Below is a small trained network, with its code and all its weights. Each question gives an input and a target symbol and asks what happens when units are switched off, that is, made to give their printed mean instead of their output.

import numpy as np


def w(rows, s, z=0):
    codes = np.array(rows[::2]) - 128.0
    scale = np.full(codes.shape[1], s)
    scale[-1] = z or s
    return codes * scale


def f(y):
    return np.maximum(y, 0)


def softmax(a):
    e = np.exp(a - a.max(-1, keepdims=True))
    return e / e.sum(-1, keepdims=True)


def log_softmax(a):
    a = a - a.max(-1, keepdims=True)
    return a - np.log(np.exp(a).sum(-1, keepdims=True))


def net(x, mask):
    ids = ['ΘΛΞΩβγδεζηπστψ'.index(c) for c in x.split()]
    T = len(ids)
    res = E[ids] + P[:T]
    r = res
    for j in range(3):
        rows = slice(4 * j, 4 * j + 4)
        q, k, v = (r @ M[0][rows].T for M in (Q, K, V))
        z = softmax(np.where(np.tri(T) > 0, q @ k.T / 4**0.5, -1e9)) @ v
        o = O[0][rows]
        res = res + np.where(mask[j], z, o[:, -1]) @ o[:, :-1]
    y = f(res @ A[0][:, :-1].T + A[0][:, -1])
    res = res + np.where(mask[3:27], y, B[0][:, -1]) @ B[0][:, :-1]
    return log_softmax(res[-1] @ U[:, :-1].T + U[:, -1])


Q, K, V, O, A, B = {}, {}, {}, {}, {}, {}
E = w([
[129,157,124,76,80,157],'Θ',
[69,180,142,97,107,177],'Λ',
[149,206,160,106,81,179],'Ξ',
[159,181,127,127,83,180],'Ω',
[151,183,143,151,155,164],'β',
[201,135,130,128,82,169],'γ',
[79,125,118,96,158,156],'δ',
[252,112,156,65,102,143],'ε',
[117,68,117,69,131,139],'ζ',
[224,117,169,166,151,152],'η',
[110,78,209,113,216,133],'π',
[77,121,131,205,156,134],'σ',
[112,175,164,16,173,112],'τ',
[103,18,120,169,123,88],'ψ',
],0.021)
P = w([
[132,132,116,117,129,159],'0',
[139,112,141,123,127,219],'1',
[129,111,178,94,58,4],'2',
[117,117,72,140,161,84],'3',
[162,101,144,119,133,223],'4',
[51,96,227,148,74,62],'5',
[102,131,69,127,142,92],'6',
],0.014)
Q[0] = w([
[119,95,110,117,90,64],'head 0',
[131,134,111,152,116,47],'head 0',
[78,212,178,89,87,5],'head 0',
[166,73,211,13,146,130],'head 0',
[126,54,34,97,91,229],'head 1',
[115,189,115,106,199,106],'head 1',
[234,142,116,124,123,108],'head 1',
[131,108,177,109,92,160],'head 1',
[117,127,106,94,169,98],'head 2',
[144,142,164,124,179,254],'head 2',
[95,128,109,128,199,128],'head 2',
[72,136,119,218,72,31],'head 2',
],0.009)
K[0] = w([
[93,41,151,65,23,240],'head 0',
[130,160,155,103,162,246],'head 0',
[95,187,191,47,139,213],'head 0',
[177,33,213,130,182,100],'head 0',
[107,87,46,77,79,211],'head 1',
[86,165,83,129,220,45],'head 1',
[185,161,109,137,183,74],'head 1',
[73,156,172,163,88,163],'head 1',
[84,110,209,77,118,137],'head 2',
[105,135,137,103,152,1],'head 2',
[80,113,73,126,130,122],'head 2',
[115,124,191,112,68,215],'head 2',
],0.0078)
V[0] = w([
[89,192,138,185,121,167],'head 0',
[70,73,96,70,73,141],'head 0',
[83,254,110,72,190,109],'head 0',
[133,191,94,155,112,92],'head 0',
[51,163,100,79,82,99],'head 1',
[55,59,130,229,123,111],'head 1',
[122,177,169,179,49,147],'head 1',
[123,125,66,144,78,174],'head 1',
[97,142,50,156,85,146],'head 2',
[139,37,127,223,88,156],'head 2',
[86,159,171,226,78,97],'head 2',
[188,177,98,117,49,149],'head 2',
],0.0082)
O[0] = w([
[89,157,141,190,153,113,108],'head 0',
[15,42,78,40,92,114,88],'head 0',
[98,140,99,154,135,93,61],'head 0',
[109,168,109,182,146,148,46],'head 0',
[223,70,184,134,124,171,44],'head 1',
[187,174,120,74,103,105,2],'head 1',
[138,63,127,82,148,39,183],'head 1',
[115,144,161,136,247,123,117],'head 1',
[55,155,60,112,67,200,45],'head 2',
[139,2,148,153,112,183,116],'head 2',
[84,166,132,197,100,129,50],'head 2',
[235,172,73,144,29,84,189],'head 2',
],0.0066,0.005)
A[0] = w([
[88,202,143,113,138,112,97],'neuron 0',
[97,120,109,74,161,101,160],'neuron 1',
[109,75,164,156,108,115,90],'neuron 2',
[191,132,80,88,185,161,135],'neuron 3',
[156,123,142,116,101,100,165],'neuron 4',
[100,177,91,150,104,152,79],'neuron 5',
[128,73,176,150,147,155,76],'neuron 6',
[133,155,111,104,118,111,254],'neuron 7',
[138,187,147,126,124,135,152],'neuron 8',
[81,151,101,111,47,122,116],'neuron 9',
[155,113,158,126,144,136,60],'neuron 10',
[126,154,137,136,74,96,105],'neuron 11',
[145,140,77,196,110,160,182],'neuron 12',
[120,140,130,185,167,161,138],'neuron 13',
[99,169,3,141,191,187,73],'neuron 14',
[61,105,97,167,135,168,133],'neuron 15',
[154,111,23,152,104,183,91],'neuron 16',
[178,104,76,163,131,164,122],'neuron 17',
[135,140,175,94,105,153,184],'neuron 18',
[106,71,41,153,165,128,134],'neuron 19',
[118,134,72,125,85,196,42],'neuron 20',
[189,82,172,132,107,135,167],'neuron 21',
[86,127,177,152,122,151,207],'neuron 22',
[165,184,132,113,176,139,80],'neuron 23',
],0.014,0.0056)
B[0] = w([
[197,175,79,125,183,116,150],'neuron 0',
[109,170,160,224,99,137,168],'neuron 1',
[189,211,146,73,71,151,165],'neuron 2',
[15,157,78,73,104,130,196],'neuron 3',
[45,155,102,148,90,134,192],'neuron 4',
[251,106,153,95,172,93,144],'neuron 5',
[172,101,99,154,164,58,180],'neuron 6',
[164,51,239,106,54,88,180],'neuron 7',
[153,156,74,79,150,98,164],'neuron 8',
[159,131,48,195,190,58,158],'neuron 9',
[117,77,119,94,116,35,164],'neuron 10',
[58,44,183,76,183,158,165],'neuron 11',
[191,76,132,65,153,217,172],'neuron 12',
[98,53,201,199,107,148,164],'neuron 13',
[83,164,253,227,154,124,156],'neuron 14',
[134,123,46,131,44,101,149],'neuron 15',
[101,160,184,140,62,144,153],'neuron 16',
[161,168,95,141,109,191,170],'neuron 17',
[139,114,91,185,146,104,202],'neuron 18',
[130,77,112,83,146,198,149],'neuron 19',
[146,62,207,79,90,160,142],'neuron 20',
[73,175,75,167,161,137,248],'neuron 21',
[160,127,93,144,102,100,168],'neuron 22',
[95,169,146,76,173,96,170],'neuron 23',
],0.0072,0.014)
U = w([
[122,125,173,130,35,54,253],'Θ',
[155,201,90,252,69,54,96],'Λ',
[253,116,100,69,154,95,98],'Ξ',
[198,102,221,95,121,163,181],'Ω',
[148,161,195,175,179,164,71],'β',
[142,185,123,129,72,207,160],'γ',
[24,156,179,184,142,191,59],'δ',
[73,196,44,106,106,133,7],'ε',
[60,69,155,62,167,186,129],'ζ',
[134,182,21,190,204,183,242],'η',
[108,49,135,123,247,98,101],'π',
[161,51,145,241,137,174,21],'σ',
[74,195,166,61,176,121,73],'τ',
[200,27,39,105,144,135,28],'ψ',
],0.0075,0.0036)

Each question gives the input, a string of symbols that net reads in full, and the target symbol t.
The units are the heads (4 rows each of Q, K, V and O) and the neurons (one row each of A and B). Each row of codes is followed by its name. A weight is (code - 128) times the scale printed after its matrix; where a second scale follows, it is the last column's (O, A, B and U).
mask holds one flag per unit, heads first, then neurons. A switched-off unit (its flag False) gives its mean, the last column of its rows in O or B, instead of its output. The means were averaged over made-up inputs and are rounded, as every weight is.
A unit's drop is (log p(t) with every unit on - log p(t) with that unit switched off) / (log p(t) with every unit on - log p(t) with every unit switched off).
The circuit of an input: a set's keep is (log p(t) with only the set's units on - log p(t) with every unit switched off) / (log p(t) with every unit on - log p(t) with every unit switched off). Starting from the 12 units with the biggest drops (on a tie, the unit counted first), units are removed one at a time, each time the one whose removal leaves the highest keep (on an exact tie, the one counted first), for as long as the keep stays at least 0.8.
circuit, biggest first: the units of the circuit, biggest drop first
unit that matters most: the unit with the biggest drop
top k neurons: the k neurons with the biggest drops, biggest first
which heads matter: for each layer, one digit per head in row order, 1 if its drop is at least 0.15 and else 0, layers parted by /
input ψ γ η ε γ, target η: top 3 neurons -> neuron 21; neuron 7; neuron 17
input η γ σ Ξ η, target σ: circuit, biggest first -> head 2; neuron 13
input η γ η τ π, target τ: circuit, biggest first -> head 2; neuron 23
input π β η ψ, target ψ: circuit, biggest first -> neuron 19
input π Ω ψ β ε, target ψ: which heads matter -> 101
input γ η ζ π γ, target π: circuit, biggest first -> head 2; head 1
input γ σ Ω ψ β, target ψ: circuit, biggest first -> head 2; head 0; neuron 6; neuron 15
input γ η π Θ Θ, target π: circuit, biggest first -> head 2; head 1; neuron 6
input Θ Ξ γ Ω η, target η: circuit, biggest first -> neuron 21; neuron 7
input Λ Ξ Θ ψ γ, target ψ: circuit, biggest first -> head 2; neuron 6; head 0; neuron 15
input ζ ε δ π ε, target π: which heads matter -> 001
input η Ω Λ σ, target σ: which heads matter -> 100
input β η ζ γ Θ, target ζ: circuit, biggest first -> head 0; neuron 20
input γ Ξ τ γ ε, target τ: circuit, biggest first -> head 2; neuron 3
input π η η η η ε Ξ, target Ξ: unit that matters most -> head 1
input δ π Ξ ψ, target ψ: circuit, biggest first -> neuron 19; neuron 15
input Ω τ η ζ, target ζ: top 2 neurons -> neuron 19; neuron 3
input γ σ Ω ψ Θ, target ψ: which heads matter -> 001
input π η γ ζ ζ σ, target Θ: which heads matter -> 110
input γ η Λ π η, target π: which heads matter -> 001
input γ π η γ γ, target η: unit that matters most -> neuron 21
input η η Ξ δ, target δ: which heads matter -> 000
input η σ ψ σ Λ, target ψ: top 2 neurons -> neuron 6; neuron 15
input σ ζ Ω σ ε, target σ: which heads matter -> 111
input σ γ σ Ξ ψ η Λ, target Λ: top 3 neurons -> neuron 15; neuron 9; neuron 14
input η η Λ η η, target η: which heads matter -> 100
input η Ω Λ σ η, target σ: which heads matter -> 101
input γ σ γ π γ, target π: which heads matter -> 011
input σ Ω ε β, target β: which heads matter -> 100
